Below is a small trained network, with its code and all its weights. Each question gives an input and a class and asks what happens when units are switched off, that is, made to give their printed mean instead of their output.

import numpy as np


def w(rows, s, z=0):
    codes = np.array(rows[::2]) - 128.0
    scale = np.full(codes.shape[1], s)
    scale[-1] = z or s
    return codes * scale


def f(y):
    return y / 2 * (1 + np.tanh(0.7978845608 * (y + 0.044715 * y**3)))


def log_softmax(a):
    a = a - a.max(-1, keepdims=True)
    return a - np.log(np.exp(a).sum(-1, keepdims=True))


def net(x, mask):
    res = np.array(x, float).reshape(1, 7) / 4 @ E
    y = f(res @ A[0][:, :-1].T + A[0][:, -1])
    res = res + np.where(mask, y, B[0][:, -1]) @ B[0][:, :-1]
    return log_softmax(res[-1] @ U[:, :-1].T + U[:, -1])


A, B = {}, {}
E = w([
[154,108,61,90,205,138,138,152,225,110],'x0',
[172,86,149,186,92,14,175,134,146,131],'x1',
[35,186,165,112,121,79,227,162,100,218],'x2',
[185,132,123,87,145,142,122,212,172,176],'x3',
[106,132,102,149,96,24,63,132,169,59],'x4',
[120,67,74,124,108,2,105,209,80,82],'x5',
[195,183,145,74,175,94,83,198,188,135],'x6',
],0.0062)
A[0] = w([
[158,117,113,78,167,220,148,100,128,156,136],'N1',
[176,99,208,156,67,182,168,75,75,183,198],'N2',
[98,94,132,174,52,41,177,139,114,118,155],'N3',
[87,162,173,170,133,139,125,27,92,114,254],'N4',
[211,118,131,83,125,142,104,157,192,126,139],'N5',
[206,166,135,60,160,148,61,145,213,115,156],'N6',
[139,189,132,57,183,164,79,124,254,125,139],'N7',
[111,115,123,83,192,202,233,86,142,181,123],'N8',
[164,52,98,175,90,135,16,76,110,9,130],'N9',
[204,183,164,94,167,132,90,142,201,138,146],'N10',
[160,62,76,176,105,126,65,94,131,18,104],'N11',
[209,69,75,54,167,101,112,248,150,114,154],'N12',
],0.0068,0.0062)
B[0] = w([
[109,110,138,192,92,76,149,156,125,161,198],'N1',
[121,240,199,152,155,103,165,158,93,254,233],'N2',
[120,88,165,200,51,71,183,158,108,148,201],'N3',
[28,151,142,116,110,176,139,93,63,188,254],'N4',
[169,160,96,159,195,97,105,128,222,130,185],'N5',
[151,117,81,168,171,110,92,132,213,157,221],'N6',
[146,69,97,195,154,112,116,112,227,112,219],'N7',
[59,55,165,194,52,126,202,105,143,124,210],'N8',
[87,74,14,42,87,194,189,35,153,77,213],'N9',
[125,147,125,207,172,119,122,126,221,158,200],'N10',
[138,60,29,66,81,134,175,51,151,54,188],'N11',
[198,191,125,94,207,36,60,214,137,190,225],'N12',
],0.0069,0.008)
U = w([
[178,72,82,94,111,76,148,99,146,51,34],'0',
[88,142,224,240,71,81,176,173,72,181,194],'1',
[148,175,124,52,175,94,8,204,101,121,147],'2',
[160,131,226,109,143,189,117,142,114,3,1],'3',
[66,65,83,126,88,199,160,35,158,63,181],'4',
[82,199,136,2,128,201,136,81,43,160,161],'5',
[180,156,128,208,208,105,84,141,184,163,105],'6',
],0.0068,0.0041)

Each question gives the input, the list of numbers given to net, and the class t.
The units are the neurons (one row each of A and B). Each row of codes is followed by its name. A weight is (code - 128) times the scale printed after its matrix; where a second scale follows, it is the last column's (A, B and U).
mask holds one flag per neuron, in row order. A switched-off neuron (its flag False) gives its mean, the last column of its row in B, instead of its output. The means were averaged over made-up inputs and are rounded, as every weight is.
A unit's drop is (log p(t) with every unit on - log p(t) with that unit switched off) / (log p(t) with every unit on - log p(t) with every unit switched off).
The circuit of an input: a set's keep is (log p(t) with only the set's units on - log p(t) with every unit switched off) / (log p(t) with every unit on - log p(t) with every unit switched off). Starting from all 12 units, units are removed one at a time, each time the one whose removal leaves the highest keep (on an exact tie, the one counted first), for as long as the keep stays at least 0.8.
units of the circuit, in order: the units of the circuit, biggest drop first
most important unit: the unit with the biggest drop
k most important neurons: the k neurons with the biggest drops, biggest first
drop of u: that unit's drop, to one decimal
input [7,5,-4,7,3,0,-8], class 0: most important neuron -> N12
input [-3,-8,-1,4,0,-4,-3], class 1: units of the circuit, in order -> N9; N1
input [4,-4,4,-5,1,3,1], class 5: units of the circuit, in order -> N7; N10; N1
input [5,-6,-2,-5,1,4,3], class 0: units of the circuit, in order -> N2; N11; N4
input [1,-6,3,-2,-1,5,2], class 2: 3 most important neurons -> N9; N8; N4
input [4,0,-1,-6,-7,0,1], class 1: units of the circuit, in order -> N9; N8
input [3,-1,-5,3,6,-1,0], class 0: 3 most important neurons -> N9; N11; N2
input [5,7,-1,4,-1,7,-7], class 0: 3 most important neurons -> N2; N11; N4
input [-6,4,-2,-1,8,-6,-1], class 4: 3 most important neurons -> N9; N12; N11
input [8,6,5,4,-2,8,-4], class 2: units of the circuit, in order -> N12; N8
input [-6,4,-5,5,0,6,7], class 2: 2 most important neurons -> N12; N7
input [1,-8,4,1,1,3,-8], class 5: 3 most important neurons -> N7; N3; N10
input [-6,-4,2,7,5,-2,-1], class 2: 2 most important neurons -> N8; N3
input [4,-4,-5,-5,-5,-8,2], class 1: units of the circuit, in order -> N1
input [1,-2,-5,-3,7,-4,6], class 4: 3 most important neurons -> N9; N11; N2
input [-3,7,-8,3,-3,0,-1], class 4: drop of N11 -> 0.3
input [-1,-2,-6,-3,6,6,-1], class 4: drop of N9 -> 0.7
input [-6,1,2,5,-4,-3,8], class 6: drop of N10 -> 0.1
input [1,3,-5,-4,-7,5,3], class 0: drop of N7 -> -0.1
input [2,-1,0,7,-7,-8,-4], class 1: most important unit -> N8
